Below is a small trained network, with its code and all its weights. Each question gives an input and a class and asks what happens when units are switched off, that is, made to give their printed mean instead of their output.

import numpy as np


def w(rows, s, z=0):
    codes = np.array(rows[::2]) - 128.0
    scale = np.full(codes.shape[1], s)
    scale[-1] = z or s
    return codes * scale


def f(y):
    return y / 2 * (1 + np.tanh(0.7978845608 * (y + 0.044715 * y**3)))


def log_softmax(a):
    a = a - a.max(-1, keepdims=True)
    return a - np.log(np.exp(a).sum(-1, keepdims=True))


def net(x, mask):
    res = np.array(x, float).reshape(1, 5) / 4 @ E
    y = f(res @ A[0][:, :-1].T + A[0][:, -1])
    res = res + np.where(mask, y, B[0][:, -1]) @ B[0][:, :-1]
    return log_softmax(res[-1] @ U[:, :-1].T + U[:, -1])


A, B = {}, {}
E = w([
[98,228,108],'x0',
[5,172,51],'x1',
[171,99,1],'x2',
[144,40,36],'x3',
[32,54,138],'x4',
],0.0048)
A[0] = w([
[175,178,151,119],'n0',
[140,114,196,143],'n1',
[129,86,166,133],'n2',
[158,128,123,106],'n3',
[183,220,150,91],'n4',
[191,110,101,182],'n5',
[127,124,83,72],'n6',
[9,69,197,223],'n7',
[55,151,3,174],'n8',
[205,107,89,197],'n9',
[101,156,127,122],'n10',
[142,133,142,253],'n11',
[126,95,171,68],'n12',
],0.015,0.0032)
B[0] = w([
[113,198,125,167],'n0',
[109,171,62,170],'n1',
[176,157,109,153],'n2',
[138,120,146,133],'n3',
[69,251,92,191],'n4',
[155,69,198,184],'n5',
[112,105,93,141],'n6',
[49,247,213,242],'n7',
[18,25,50,253],'n8',
[159,55,224,204],'n9',
[113,94,138,145],'n10',
[127,155,145,167],'n11',
[147,162,91,138],'n12',
],0.021,0.0074)
U = w([
[168,118,116,165],'0',
[51,118,134,2],'1',
[65,28,1,136],'2',
[73,108,211,223],'3',
[157,151,123,42],'4',
[145,242,145,187],'5',
[235,115,184,14],'6',
],0.0078,0.0039)

Each question gives the input, the list of numbers given to net, and the class t.
The units are the neurons (one row each of A and B). Each row of codes is followed by its name. A weight is (code - 128) times the scale printed after its matrix; where a second scale follows, it is the last column's (A, B and U).
mask holds one flag per neuron, in row order. A switched-off neuron (its flag False) gives its mean, the last column of its row in B, instead of its output. The means were averaged over made-up inputs and are rounded, as every weight is.
A unit's drop is (log p(t) with every unit on - log p(t) with that unit switched off) / (log p(t) with every unit on - log p(t) with every unit switched off).
The circuit of an input: a set's keep is (log p(t) with only the set's units on - log p(t) with every unit switched off) / (log p(t) with every unit on - log p(t) with every unit switched off). Starting from the 12 units with the biggest drops (on a tie, the unit counted first), units are removed one at a time, each time the one whose removal leaves the highest keep (on an exact tie, the one counted first), for as long as the keep stays at least 0.8.
circuit, biggest first: the units of the circuit, biggest drop first
unit that matters most: the unit with the biggest drop
k most important neurons: the k neurons with the biggest drops, biggest first
drop when u is switched off: that unit's drop, to one decimal
input [-4,-5,0,1,4], class 6: circuit, biggest first => [n8 n4]
input [3,4,-5,-2,-1], class 5: circuit, biggest first => [n8 n9]
input [3,8,4,-4,6], class 2: circuit, biggest first => [n8]
input [-5,0,3,-1,1], class 6: circuit, biggest first => [n8 n7 n4]
input [-7,2,2,-3,-7], class 6: circuit, biggest first => [n8 n7]
input [-8,-8,-2,-1,-4], class 6: circuit, biggest first => [n7 n8]
input [-3,3,-6,-3,4], class 5: 2 most important neurons => [n8 n7]
input [5,-4,6,-8,-2], class 5: 2 most important neurons => [n4 n8]
input [-7,0,-2,7,3], class 5: 3 most important neurons => [n8 n7 n2]
input [4,2,-2,7,6], class 2: 2 most important neurons => [n8 n9]
input [4,7,-2,-1,-8], class 2: 2 most important neurons => [n8 n7]
input [-3,-2,6,-4,-5], class 6: 4 most important neurons => [n8 n7 n9 n5]
input [5,5,5,-4,6], class 2: drop when n8 is switched off => 0.8
input [-5,3,-8,6,8], class 5: unit that matters most => n7
input [-7,1,8,-3,-8], class 6: drop when n8 is switched off => 0.2
input [8,7,-4,6,8], class 2: drop when n9 is switched off => 0.2
input [-7,-1,-8,-6,-4], class 5: drop when n4 is switched off => 0.0
